Below is a small trained network, with its code and all its weights. Each question gives an input and a class and asks what happens when units are switched off, that is, made to give their printed mean instead of their output.

import numpy as np


def w(rows, s, z=0):
    codes = np.array(rows[::2]) - 128.0
    scale = np.full(codes.shape[1], s)
    scale[-1] = z or s
    return codes * scale


def f(y):
    return np.maximum(y, 0)


def log_softmax(a):
    a = a - a.max(-1, keepdims=True)
    return a - np.log(np.exp(a).sum(-1, keepdims=True))


def net(x, mask):
    res = np.array(x, float).reshape(1, 7) / 4 @ E
    y = f(res @ A[0][:, :-1].T + A[0][:, -1])
    res = res + np.where(mask, y, B[0][:, -1]) @ B[0][:, :-1]
    return log_softmax(res[-1] @ U[:, :-1].T + U[:, -1])


A, B = {}, {}
E = w([
[232,227,206,186,156,120],'x0',
[154,114,129,110,108,125],'x1',
[80,132,131,174,156,149],'x2',
[164,74,58,131,253,44],'x3',
[105,116,131,164,136,155],'x4',
[111,161,131,107,142,102],'x5',
[134,216,1,175,93,150],'x6',
],0.009)
A[0] = w([
[63,107,120,103,112,97,227],'N0',
[31,97,2,88,43,153,255],'N1',
[196,239,114,181,89,169,147],'N2',
[213,124,2,217,227,40,116],'N3',
[94,67,133,75,179,134,154],'N4',
[102,71,138,105,173,93,106],'N5',
[91,57,113,97,187,93,154],'N6',
[219,142,211,191,202,152,189],'N7',
[221,233,130,139,65,236,149],'N8',
[129,16,69,81,168,74,92],'N9',
],0.0082,0.0042)
B[0] = w([
[176,169,122,99,94,3,188],'N0',
[103,125,238,62,103,102,248],'N1',
[95,163,31,109,218,119,201],'N2',
[61,42,203,89,14,128,252],'N3',
[239,73,121,204,174,7,194],'N4',
[132,70,123,215,141,114,181],'N5',
[224,138,71,191,107,104,204],'N6',
[21,76,207,52,163,90,208],'N7',
[77,202,77,138,172,187,206],'N8',
[113,145,75,196,200,88,217],'N9',
],0.007,0.012)
U = w([
[140,103,173,135,86,114,203],'0',
[89,112,132,73,126,167,195],'1',
[177,149,5,217,197,143,3],'2',
],0.011,0.0023)

Each question gives the input, the list of numbers given to net, and the class t.
The units are the neurons (one row each of A and B). Each row of codes is followed by its name. A weight is (code - 128) times the scale printed after its matrix; where a second scale follows, it is the last column's (A, B and U).
mask holds one flag per neuron, in row order. A switched-off neuron (its flag False) gives its mean, the last column of its row in B, instead of its output. The means were averaged over made-up inputs and are rounded, as every weight is.
A unit's drop is (log p(t) with every unit on - log p(t) with that unit switched off) / (log p(t) with every unit on - log p(t) with every unit switched off).
The circuit of an input: a set's keep is (log p(t) with only the set's units on - log p(t) with every unit switched off) / (log p(t) with every unit on - log p(t) with every unit switched off). Starting from all 10 units, units are removed one at a time, each time the one whose removal leaves the highest keep (on an exact tie, the one counted first), for as long as the keep stays at least 0.8.
circuit, biggest first: the units of the circuit, biggest drop first
most important unit: the unit with the biggest drop
top k neurons: the k neurons with the biggest drops, biggest first
drop of u: that unit's drop, to one decimal
input [5,4,-8,8,4,-4,7], class 1: most important unit : N3
input [5,-5,0,-7,7,4,0], class 1: top 3 neurons : (N7; N9; N6)
input [-3,-4,-4,3,7,-6,-1], class 2: circuit, biggest first : (N7; N9)
input [-8,-3,-2,6,-6,-1,-3], class 2: top 2 neurons : (N9; N6)
input [-2,2,-8,3,6,-2,0], class 2: top 3 neurons : (N7; N9; N3)
input [-4,-1,6,1,3,6,-2], class 2: top 2 neurons : (N3; N7)
input [-1,6,8,2,1,0,-4], class 2: top 2 neurons : (N3; N1)
input [8,-7,4,2,6,-3,8], class 1: top 2 neurons : (N3; N7)
input [2,-2,0,-6,-7,-7,0], class 1: top 2 neurons : (N9; N6)
input [-7,0,-7,5,4,7,7], class 0: drop of N1 : 0.2
input [3,4,-1,-4,-1,4,7], class 2: drop of N9 : 0.0
input [-6,-2,8,-6,6,3,-3], class 0: drop of N4 : 0.1
input [6,7,2,4,3,8,4], class 1: drop of N3 : 0.2
input [-7,-3,-2,-2,-7,6,0], class 0: most important unit : N1
